Below are the code and all the weights of a small trained network. Each question names an input and a class and asks about switching units off, where a switched-off unit gives its printed mean instead of its output.

import numpy as np


def w(rows, s, z=0):
    codes = np.array(rows[::2]) - 128.0
    scale = np.full(codes.shape[1], s)
    scale[-1] = z or s
    return codes * scale


def norm(h):
    return h / np.sqrt((h * h).mean(-1, keepdims=True) + 1e-5)


def f(y):
    return np.maximum(y, 0)


def log_softmax(a):
    a = a - a.max(-1, keepdims=True)
    return a - np.log(np.exp(a).sum(-1, keepdims=True))


def net(x, mask):
    res = np.array(x, float).reshape(1, 3) / 4 @ E
    u = 0
    for l in range(3):
        y = f(norm(res) @ A[l][:, :-1].T + A[l][:, -1])
        res = res + np.where(mask[u : u + 10], y, B[l][:, -1]) @ B[l][:, :-1]
        u += 10
    return log_softmax(norm(res)[-1] @ U[:, :-1].T + U[:, -1])


A, B = {}, {}
E = w([
[113,171,44,77,143,75,195,178,99,126],'x0',
[188,76,121,238,171,64,47,98,37,159],'x1',
[83,146,2,97,101,44,28,52,90,25],'x2',
],0.008)
A[0] = w([
[99,113,100,150,104,116,190,230,74,189,2],'0.n1',
[144,85,114,161,199,139,134,156,97,169,83],'0.n2',
[119,112,171,85,127,198,131,117,102,77,16],'0.n3',
[136,110,168,128,113,173,247,136,96,162,91],'0.n4',
[169,157,178,144,191,75,58,209,62,172,43],'0.n5',
[113,140,66,110,149,94,205,181,49,154,131],'0.n6',
[117,176,113,137,144,94,62,126,156,101,100],'0.n7',
[123,85,205,115,54,118,137,68,142,70,85],'0.n8',
[209,74,92,212,183,223,167,124,131,255,155],'0.n9',
[163,161,147,155,184,44,77,119,119,175,87],'0.n10',
],0.0072,0.0039)
B[0] = w([
[118,132,160,139,114,100,93,133,140,123,160],'0.n1',
[159,103,186,125,70,102,155,143,165,129,173],'0.n2',
[102,134,160,128,128,181,91,118,163,131,142],'0.n3',
[139,151,140,146,198,130,95,137,130,122,199],'0.n4',
[139,92,149,141,72,115,108,123,188,129,184],'0.n5',
[170,140,115,134,114,8,117,155,137,157,187],'0.n6',
[120,132,163,103,128,171,161,136,135,88,172],'0.n7',
[126,121,116,138,123,88,96,173,171,137,166],'0.n8',
[132,131,115,143,102,174,210,90,116,184,254],'0.n9',
[115,125,114,147,178,145,93,139,122,131,186],'0.n10',
],0.012,0.0086)
A[1] = w([
[92,101,97,27,1,117,100,136,141,111,64],'1.n1',
[46,113,145,176,147,174,146,141,163,78,87],'1.n2',
[148,91,152,156,170,215,97,77,34,82,4],'1.n3',
[145,122,126,168,76,61,135,81,95,79,183],'1.n4',
[109,73,116,126,141,233,93,42,158,116,170],'1.n5',
[199,116,168,120,143,81,93,58,173,114,29],'1.n6',
[136,131,186,95,142,139,167,190,166,179,111],'1.n7',
[105,82,184,121,106,196,136,10,181,87,136],'1.n8',
[163,66,108,157,225,101,88,128,77,109,20],'1.n9',
[152,190,182,126,180,116,160,154,101,196,74],'1.n10',
],0.0089,0.0033)
B[1] = w([
[108,66,106,162,61,95,128,122,116,142,205],'1.n1',
[191,132,60,172,152,103,139,71,215,113,170],'1.n2',
[148,177,180,145,52,172,76,107,70,121,173],'1.n3',
[77,100,181,118,181,185,163,167,170,113,238],'1.n4',
[174,176,251,145,128,182,147,48,142,110,247],'1.n5',
[64,167,66,85,98,142,157,193,131,80,183],'1.n6',
[49,138,118,171,195,103,1,164,81,150,250],'1.n7',
[179,128,105,105,211,80,187,66,67,72,254],'1.n8',
[129,140,72,188,208,131,114,147,53,85,191],'1.n9',
[95,101,88,57,63,101,82,186,193,37,219],'1.n10',
],0.0088,0.0067)
A[2] = w([
[43,109,50,103,151,88,120,181,81,78,46],'2.n1',
[156,190,128,97,88,103,131,29,127,109,133],'2.n2',
[157,110,103,78,129,2,188,117,170,74,121],'2.n3',
[42,85,34,107,169,133,153,178,72,153,118],'2.n4',
[62,137,130,2,33,97,93,213,145,139,79],'2.n5',
[115,126,111,98,31,108,163,82,198,67,1],'2.n6',
[57,94,135,162,95,104,178,132,97,227,149],'2.n7',
[153,173,205,169,165,251,135,122,188,183,124],'2.n8',
[220,218,214,139,110,167,98,108,69,51,58],'2.n9',
[218,124,131,201,4,108,143,122,153,212,63],'2.n10',
],0.0082,0.0032)
B[2] = w([
[165,132,155,161,196,138,163,160,104,158,196],'2.n1',
[142,72,99,148,116,101,101,255,139,178,167],'2.n2',
[161,64,179,131,95,235,55,27,178,77,203],'2.n3',
[191,54,46,132,184,85,247,170,79,200,171],'2.n4',
[25,221,89,112,148,229,191,116,43,183,190],'2.n5',
[179,98,153,60,16,130,129,113,178,176,168],'2.n6',
[140,73,140,108,42,109,134,154,119,32,174],'2.n7',
[115,146,61,101,162,110,109,45,107,97,254],'2.n8',
[56,133,120,97,69,140,123,245,129,139,215],'2.n9',
[168,203,129,95,51,56,117,172,109,176,187],'2.n10',
],0.0081,0.0099)
U = w([
[99,198,150,113,243,177,67,24,195,97,245],'0',
[225,127,200,160,88,135,166,18,74,167,230],'1',
[41,186,98,68,200,138,142,194,144,179,217],'2',
[163,123,163,143,29,22,99,199,169,159,255],'3',
[181,57,154,65,47,174,72,81,232,52,127],'4',
[98,125,163,181,117,207,58,134,60,5,5],'5',
[120,58,63,53,57,205,215,113,102,146,40],'6',
[203,45,88,154,233,70,156,170,80,83,28],'7',
],0.015,0.00094)

Each question gives the input, the list of numbers given to net, and the class t.
The units are the neurons (one row each of A and B). Each row of codes is followed by its name. A weight is (code - 128) times the scale printed after its matrix; where a second scale follows, it is the last column's (A, B and U).
mask holds one flag per neuron, layer by layer. A switched-off neuron (its flag False) gives its mean, the last column of its row in B, instead of its output. The means were averaged over made-up inputs and are rounded, as every weight is.
A unit's drop is (log p(t) with every unit on - log p(t) with that unit switched off) / (log p(t) with every unit on - log p(t) with every unit switched off).
The circuit of an input: a set's keep is (log p(t) with only the set's units on - log p(t) with every unit switched off) / (log p(t) with every unit on - log p(t) with every unit switched off). Starting from the 12 units with the biggest drops (on a tie, the unit counted first), units are removed one at a time, each time the one whose removal leaves the highest keep (on an exact tie, the one counted first), for as long as the keep stays at least 0.8.
circuit, biggest first: the units of the circuit, biggest drop first
k most important neurons: the k neurons with the biggest drops, biggest first
top k neurons in layer l: the k neurons of layer l with the biggest drops, biggest first
drop of u: that unit's drop, to one decimal
input [0,0,-2], class 0: most important neuron => 0.n6
input [1,0,-6], class 2: 4 most important neurons => 0.n4; 1.n5; 1.n7; 2.n3
input [-3,0,-8], class 0: circuit, biggest first => 0.n4; 2.n8
input [6,0,5], class 6: 2 most important neurons => 0.n4; 1.n7
input [-3,-6,0], class 0: top 2 neurons in layer 1 => 1.n7; 1.n10
input [1,2,-6], class 3: 2 most important neurons => 0.n9; 1.n10
input [7,-1,2], class 6: 3 most important neurons => 2.n5; 1.n5; 1.n7
input [0,7,3], class 5: top 3 neurons in layer 0 => 0.n6; 0.n10; 0.n8
input [-1,-7,0], class 0: top 2 neurons in layer 0 => 0.n6; 0.n5
input [6,0,3], class 6: 3 most important neurons => 0.n4; 1.n5; 1.n7
input [-6,2,0], class 1: 4 most important neurons => 0.n9; 1.n10; 1.n7; 0.n4
input [2,1,7], class 7: 2 most important neurons => 0.n9; 0.n5
input [1,3,6], class 7: 2 most important neurons => 0.n9; 1.n5
input [-6,0,2], class 4: circuit, biggest first => 1.n7
input [2,0,2], class 6: top 4 neurons in layer 1 => 1.n5; 1.n7; 1.n8; 1.n9
input [8,-2,3], class 6: 3 most important neurons => 2.n3; 1.n7; 2.n5
input [7,-3,2], class 6: 4 most important neurons => 2.n5; 2.n3; 1.n5; 1.n7
input [1,7,0], class 3: top 2 neurons in layer 0 => 0.n5; 0.n2
input [2,-3,7], class 6: 2 most important neurons => 2.n5; 1.n5
input [4,1,-3], class 3: circuit, biggest first => 0.n6
input [1,3,5], class 7: drop of 1.n5 => 0.5
input [5,4,-7], class 3: drop of 1.n3 => 0.0
input [6,-4,7], class 6: drop of 2.n5 => 0.1
